Here is a tiny trained network, its code and every weight. The questions are about switching its units off for an input and a class, where a switched-off unit gives its printed mean instead of its output.

import numpy as np


def w(rows, s, z=0):
    codes = np.array(rows[::2]) - 128.0
    scale = np.full(codes.shape[1], s)
    scale[-1] = z or s
    return codes * scale


def f(y):
    return y / 2 * (1 + np.tanh(0.7978845608 * (y + 0.044715 * y**3)))


def log_softmax(a):
    a = a - a.max(-1, keepdims=True)
    return a - np.log(np.exp(a).sum(-1, keepdims=True))


def net(x, mask):
    res = np.array(x, float).reshape(1, 8) / 4 @ E
    y = f(res @ A[0][:, :-1].T + A[0][:, -1])
    res = res + np.where(mask, y, B[0][:, -1]) @ B[0][:, :-1]
    return log_softmax(res[-1] @ U[:, :-1].T + U[:, -1])


A, B = {}, {}
E = w([
[2,117,201,122,133,137,103,140,130],'x0',
[136,58,166,150,123,41,192,183,64],'x1',
[126,124,126,131,124,129,127,127,126],'x2',
[119,133,129,134,132,134,128,131,125],'x3',
[95,181,83,71,63,158,147,175,60],'x4',
[116,137,109,140,80,125,201,143,210],'x5',
[129,138,123,134,143,132,132,133,127],'x6',
[139,89,145,62,195,188,213,94,114],'x7',
],0.008)
A[0] = w([
[94,167,100,94,99,147,133,196,80,85],'n1',
[139,115,155,102,142,124,65,92,92,108],'n2',
[95,125,103,141,65,115,235,143,253,254],'n3',
[114,171,120,197,65,66,45,182,152,77],'n4',
[145,89,152,181,186,102,126,76,178,92],'n5',
[133,94,129,116,156,137,89,100,67,250],'n6',
[110,145,100,93,110,199,66,78,200,95],'n7',
[1,132,228,73,138,125,91,176,164,113],'n8',
[107,114,154,90,157,188,209,89,125,72],'n9',
[127,194,123,101,116,172,97,56,156,91],'n10',
[131,84,187,133,92,68,175,186,103,65],'n11',
[154,103,191,201,184,117,99,113,197,83],'n12',
],0.0083,0.0055)
B[0] = w([
[62,67,108,40,41,153,167,108,136,165],'n1',
[61,119,137,113,150,144,101,94,76,146],'n2',
[107,188,160,148,139,111,26,81,69,254],'n3',
[191,35,200,164,177,253,254,76,103,187],'n4',
[100,100,54,67,57,147,127,141,123,162],'n5',
[135,217,138,159,114,127,77,119,112,193],'n6',
[85,89,156,157,203,34,178,232,107,192],'n7',
[238,165,116,114,99,139,83,161,242,218],'n8',
[187,66,176,188,143,156,193,70,131,166],'n9',
[109,51,105,130,177,55,164,191,111,173],'n10',
[91,118,104,152,193,80,130,215,126,170],'n11',
[54,92,43,61,33,139,181,108,107,167],'n12',
],0.0077,0.0096)
U = w([
[80,60,120,155,204,24,168,254,117,35],'0',
[172,53,203,161,154,231,209,53,128,32],'1',
[51,76,37,41,24,148,151,101,126,50],'2',
[129,157,134,132,128,98,98,97,119,254],'3',
[232,176,93,120,109,102,102,146,200,205],'4',
[118,167,127,144,139,115,105,106,125,220],'5',
[75,194,161,159,152,109,36,58,75,102],'6',
],0.0088,0.0061)

Each question gives the input, the list of numbers given to net, and the class t.
The units are the neurons (one row each of A and B). Each row of codes is followed by its name. A weight is (code - 128) times the scale printed after its matrix; where a second scale follows, it is the last column's (A, B and U).
mask holds one flag per neuron, in row order. A switched-off neuron (its flag False) gives its mean, the last column of its row in B, instead of its output. The means were averaged over made-up inputs and are rounded, as every weight is.
A unit's drop is (log p(t) with every unit on - log p(t) with that unit switched off) / (log p(t) with every unit on - log p(t) with every unit switched off).
The circuit of an input: a set's keep is (log p(t) with only the set's units on - log p(t) with every unit switched off) / (log p(t) with every unit on - log p(t) with every unit switched off). Starting from all 12 units, units are removed one at a time, each time the one whose removal leaves the highest keep (on an exact tie, the one counted first), for as long as the keep stays at least 0.8.
units of the circuit, in order: the units of the circuit, biggest drop first
most important unit: the unit with the biggest drop
top k neurons: the k neurons with the biggest drops, biggest first
drop of u: that unit's drop, to one decimal
input [-3,-1,-3,4,-2,-6,-1,-6], class 1: most important unit -> n4
input [6,-3,-8,2,-1,7,-4,2], class 6: top 2 neurons -> (n3, n4)
input [-6,1,-2,1,6,2,1,-3], class 2: top 4 neurons -> (n1, n8, n6, n7)
input [-7,7,-7,-8,-5,3,-8,7], class 3: top 3 neurons -> (n4, n7, n3)
input [-5,5,2,5,2,8,-5,0], class 6: top 2 neurons -> (n3, n8)
input [3,-6,-1,5,6,-1,-2,1], class 0: units of the circuit, in order -> (n7, n10)
input [-2,6,-7,-6,-7,7,6,2], class 2: units of the circuit, in order -> (n12, n5)
input [-2,-7,-3,3,4,8,-1,-4], class 6: top 3 neurons -> (n3, n11, n8)
input [-7,3,2,-8,6,6,-1,-3], class 3: top 4 neurons -> (n3, n8, n12, n5)
input [7,4,1,4,1,-4,2,-3], class 4: top 2 neurons -> (n8, n3)
input [6,6,-4,-1,8,1,5,-2], class 2: top 3 neurons -> (n1, n7, n10)
input [8,1,-6,6,7,5,-7,-1], class 4: top 2 neurons -> (n8, n12)
input [4,-5,8,3,-8,-8,-4,-3], class 2: top 2 neurons -> (n12, n5)
input [-4,0,-1,-3,8,-8,0,-6], class 2: most important unit -> n1
input [-2,0,3,-4,3,6,3,-6], class 1: top 2 neurons -> (n4, n6)
input [8,-3,1,-3,-6,-1,2,-2], class 4: top 2 neurons -> (n8, n1)
input [-3,-6,-2,0,2,8,2,6], class 6: top 2 neurons -> (n3, n4)
input [6,3,6,2,7,-7,-6,-1], class 2: top 3 neurons -> (n1, n3, n7)
input [2,0,7,-1,6,-6,-4,-8], class 1: drop of n4 -> 0.8
input [-1,1,3,1,0,7,4,5], class 6: drop of n7 -> 0.0
input [6,-1,2,4,1,5,-6,-7], class 1: most important unit -> n4
input [4,0,3,6,-6,7,2,0], class 6: drop of n12 -> -0.4
input [2,4,-8,-5,-3,7,-6,4], class 6: drop of n10 -> 0.1
